Here is a tiny trained network, its code and every weight. The questions are about switching its units off for an input and a class, where a switched-off unit gives its printed mean instead of its output.

import numpy as np


def w(rows, s, z=0):
    codes = np.array(rows[::2]) - 128.0
    scale = np.full(codes.shape[1], s)
    scale[-1] = z or s
    return codes * scale


def norm(h):
    return h / np.sqrt((h * h).mean(-1, keepdims=True) + 1e-5)


def f(y):
    return y / 2 * (1 + np.tanh(0.7978845608 * (y + 0.044715 * y**3)))


def log_softmax(a):
    a = a - a.max(-1, keepdims=True)
    return a - np.log(np.exp(a).sum(-1, keepdims=True))


def net(x, mask):
    res = np.array(x, float).reshape(1, 3) / 4 @ E
    u = 0
    for l in range(2):
        y = f(norm(res) @ A[l][:, :-1].T + A[l][:, -1])
        res = res + np.where(mask[u : u + 6], y, B[l][:, -1]) @ B[l][:, :-1]
        u += 6
    return log_softmax(norm(res)[-1] @ U[:, :-1].T + U[:, -1])


A, B = {}, {}
E = w([
[138,57,3,125,178,121,29],'x0',
[198,57,162,154,175,87,166],'x1',
[202,153,101,126,70,162,243],'x2',
],0.0051)
A[0] = w([
[213,199,111,51,41,230,213,76],'L0N0',
[173,150,101,77,126,107,206,132],'L0N1',
[43,255,192,129,132,187,61,122],'L0N2',
[38,177,146,38,73,130,77,97],'L0N3',
[210,45,154,143,188,55,226,33],'L0N4',
[152,154,129,164,70,162,191,3],'L0N5',
],0.0056,0.0033)
B[0] = w([
[166,154,100,207,116,209,194,252],'L0N0',
[167,152,179,158,86,126,62,179],'L0N1',
[126,125,171,141,45,73,67,233],'L0N2',
[126,127,124,79,3,84,110,193],'L0N3',
[150,58,169,147,74,117,135,229],'L0N4',
[161,122,77,117,89,187,138,149],'L0N5',
],0.0075,0.0041)
A[1] = w([
[148,170,141,181,117,175,245,48],'L1N0',
[142,172,48,90,52,135,107,27],'L1N1',
[115,137,173,123,67,91,243,158],'L1N2',
[89,140,181,174,168,130,105,249],'L1N3',
[109,97,1,83,174,93,86,113],'L1N4',
[156,60,115,107,123,110,102,199],'L1N5',
],0.0071,0.002)
B[1] = w([
[203,138,55,117,97,253,86,254],'L1N0',
[138,122,198,118,187,22,162,179],'L1N1',
[107,95,48,89,204,138,90,245],'L1N2',
[140,166,53,223,174,112,217,173],'L1N3',
[94,143,103,4,181,182,82,243],'L1N4',
[83,137,192,87,163,174,179,216],'L1N5',
],0.0063,0.0041)
U = w([
[56,177,197,212,193,32,182,22],'0',
[105,226,53,135,127,63,170,3],'1',
[54,202,178,108,7,35,74,242],'2',
[155,63,181,150,160,104,180,147],'3',
[47,133,74,2,223,144,52,157],'4',
[198,192,82,177,41,208,178,253],'5',
],0.0075,0.0035)

Each question gives the input, the list of numbers given to net, and the class t.
The units are the neurons (one row each of A and B). Each row of codes is followed by its name. A weight is (code - 128) times the scale printed after its matrix; where a second scale follows, it is the last column's (A, B and U).
mask holds one flag per neuron, layer by layer. A switched-off neuron (its flag False) gives its mean, the last column of its row in B, instead of its output. The means were averaged over made-up inputs and are rounded, as every weight is.
A unit's drop is (log p(t) with every unit on - log p(t) with that unit switched off) / (log p(t) with every unit on - log p(t) with every unit switched off).
The circuit of an input: a set's keep is (log p(t) with only the set's units on - log p(t) with every unit switched off) / (log p(t) with every unit on - log p(t) with every unit switched off). Starting from all 12 units, units are removed one at a time, each time the one whose removal leaves the highest keep (on an exact tie, the one counted first), for as long as the keep stays at least 0.8.
units of the circuit, in order: the units of the circuit, biggest drop first
k most important neurons: the k neurons with the biggest drops, biggest first
k most important neurons of layer l: the k neurons of layer l with the biggest drops, biggest first
drop when u is switched off: that unit's drop, to one decimal
input [-2,2,-5], class 0: units of the circuit, in order	L1N3, L1N0
input [-1,2,0], class 3: most important neuron	L0N0
input [1,4,-4], class 0: units of the circuit, in order	L1N0, L1N3
input [-1,4,-8], class 0: units of the circuit, in order	L1N3, L1N0
input [-5,4,-3], class 0: units of the circuit, in order	L0N0, L1N3, L0N3
input [8,-8,5], class 4: units of the circuit, in order	L1N4, L1N1
input [5,-8,1], class 2: 2 most important neurons	L0N3, L1N2
input [-1,-6,1], class 2: 2 most important neurons	L0N2, L0N3
input [-5,2,-4], class 0: 3 most important neurons of layer 1	L1N3, L1N0, L1N4
input [2,5,2], class 3: 2 most important neurons of layer 1	L1N0, L1N5
input [2,3,0], class 3: 2 most important neurons of layer 0	L0N4, L0N0
input [-2,1,-7], class 2: drop when L1N0 is switched off	-0.1
input [-3,0,-2], class 2: drop when L0N2 is switched off	0.2
input [2,-3,0], class 2: drop when L0N3 is switched off	0.3
input [4,-8,2], class 2: most important neuron of layer 0	L0N3
